Here is a tiny trained network, its code and every weight. The questions are about switching its units off for an input and a class, where a switched-off unit gives its printed mean instead of its output.

import numpy as np


def w(rows, s, z=0):
    codes = np.array(rows[::2]) - 128.0
    scale = np.full(codes.shape[1], s)
    scale[-1] = z or s
    return codes * scale


def f(y):
    return y / 2 * (1 + np.tanh(0.7978845608 * (y + 0.044715 * y**3)))


def log_softmax(a):
    a = a - a.max(-1, keepdims=True)
    return a - np.log(np.exp(a).sum(-1, keepdims=True))


def net(x, mask):
    res = np.array(x, float).reshape(1, 5) / 4 @ E
    y = f(res @ A[0][:, :-1].T + A[0][:, -1])
    res = res + np.where(mask, y, B[0][:, -1]) @ B[0][:, :-1]
    return log_softmax(res[-1] @ U[:, :-1].T + U[:, -1])


A, B = {}, {}
E = w([
[89,94,117,77,226],'x0',
[194,204,32,146,128],'x1',
[14,112,2,164,62],'x2',
[173,44,92,55,107],'x3',
[186,78,126,215,153],'x4',
],0.0072)
A[0] = w([
[105,202,169,134,178,161],'neuron 1',
[51,49,183,71,111,213],'neuron 2',
[143,116,79,134,138,253],'neuron 3',
[144,141,85,57,136,165],'neuron 4',
[171,80,115,180,123,84],'neuron 5',
[124,221,76,120,153,105],'neuron 6',
[109,171,142,155,52,176],'neuron 7',
[176,112,122,161,125,136],'neuron 8',
[66,65,165,90,128,194],'neuron 9',
[155,94,148,76,156,112],'neuron 10',
[103,195,156,159,42,125],'neuron 11',
[116,160,128,163,103,119],'neuron 12',
[160,161,87,95,142,168],'neuron 13',
[67,99,77,139,137,191],'neuron 14',
[9,91,56,150,165,195],'neuron 15',
[69,108,197,134,150,202],'neuron 16',
[121,151,145,145,65,171],'neuron 17',
[103,136,139,166,92,183],'neuron 18',
[115,152,134,162,73,132],'neuron 19',
[118,139,145,133,119,159],'neuron 20',
],0.014,0.0032)
B[0] = w([
[175,93,114,16,213,172],'neuron 1',
[40,220,127,8,39,220],'neuron 2',
[106,134,157,157,53,178],'neuron 3',
[55,180,129,114,90,172],'neuron 4',
[176,137,197,213,93,160],'neuron 5',
[131,175,170,11,116,174],'neuron 6',
[59,98,70,154,148,171],'neuron 7',
[127,94,174,226,123,158],'neuron 8',
[75,212,139,65,61,197],'neuron 9',
[106,107,57,141,169,174],'neuron 10',
[62,90,37,161,161,176],'neuron 11',
[127,113,76,102,156,148],'neuron 12',
[74,141,110,48,109,164],'neuron 13',
[95,93,47,174,149,203],'neuron 14',
[26,76,3,231,153,253],'neuron 15',
[229,139,171,35,169,182],'neuron 16',
[104,144,73,147,127,155],'neuron 17',
[121,140,87,83,145,156],'neuron 18',
[97,116,75,117,152,156],'neuron 19',
[117,130,129,107,150,134],'neuron 20',
],0.016,0.012)
U = w([
[26,117,79,156,85,249],'0',
[163,84,147,96,226,20],'1',
[184,108,254,201,79,17],'2',
[115,191,200,41,107,217],'3',
],0.0075,0.0018)

Each question gives the input, the list of numbers given to net, and the class t.
The units are the neurons (one row each of A and B). Each row of codes is followed by its name. A weight is (code - 128) times the scale printed after its matrix; where a second scale follows, it is the last column's (A, B and U).
mask holds one flag per neuron, in row order. A switched-off neuron (its flag False) gives its mean, the last column of its row in B, instead of its output. The means were averaged over made-up inputs and are rounded, as every weight is.
A unit's drop is (log p(t) with every unit on - log p(t) with that unit switched off) / (log p(t) with every unit on - log p(t) with every unit switched off).
The circuit of an input: a set's keep is (log p(t) with only the set's units on - log p(t) with every unit switched off) / (log p(t) with every unit on - log p(t) with every unit switched off). Starting from the 12 units with the biggest drops (on a tie, the unit counted first), units are removed one at a time, each time the one whose removal leaves the highest keep (on an exact tie, the one counted first), for as long as the keep stays at least 0.8.
circuit, biggest first: the units of the circuit, biggest drop first
k most important neurons: the k neurons with the biggest drops, biggest first
drop of u: that unit's drop, to one decimal
input [-6,0,3,5,6], class 2: circuit, biggest first : [neuron 15; neuron 5; neuron 2]
input [0,4,-7,-5,-1], class 1: circuit, biggest first : [neuron 1]
input [-8,-7,-1,-8,7], class 1: circuit, biggest first : [neuron 16; neuron 2; neuron 9]
input [1,2,-1,-7,-5], class 1: circuit, biggest first : [neuron 2; neuron 1]
input [-7,-6,-2,2,-1], class 3: 4 most important neurons : [neuron 15; neuron 14; neuron 16; neuron 2]
input [6,8,-7,1,3], class 1: 4 most important neurons : [neuron 2; neuron 9; neuron 10; neuron 1]
input [5,5,-8,-3,-1], class 3: 3 most important neurons : [neuron 15; neuron 14; neuron 6]
input [8,7,-4,0,-1], class 3: drop of neuron 15 : 0.2
input [-6,3,-8,3,-4], class 1: drop of neuron 2 : 0.6
input [-8,-6,-6,-6,-5], class 1: drop of neuron 16 : 0.2
input [3,5,-7,1,-5], class 3: drop of neuron 4 : 0.1
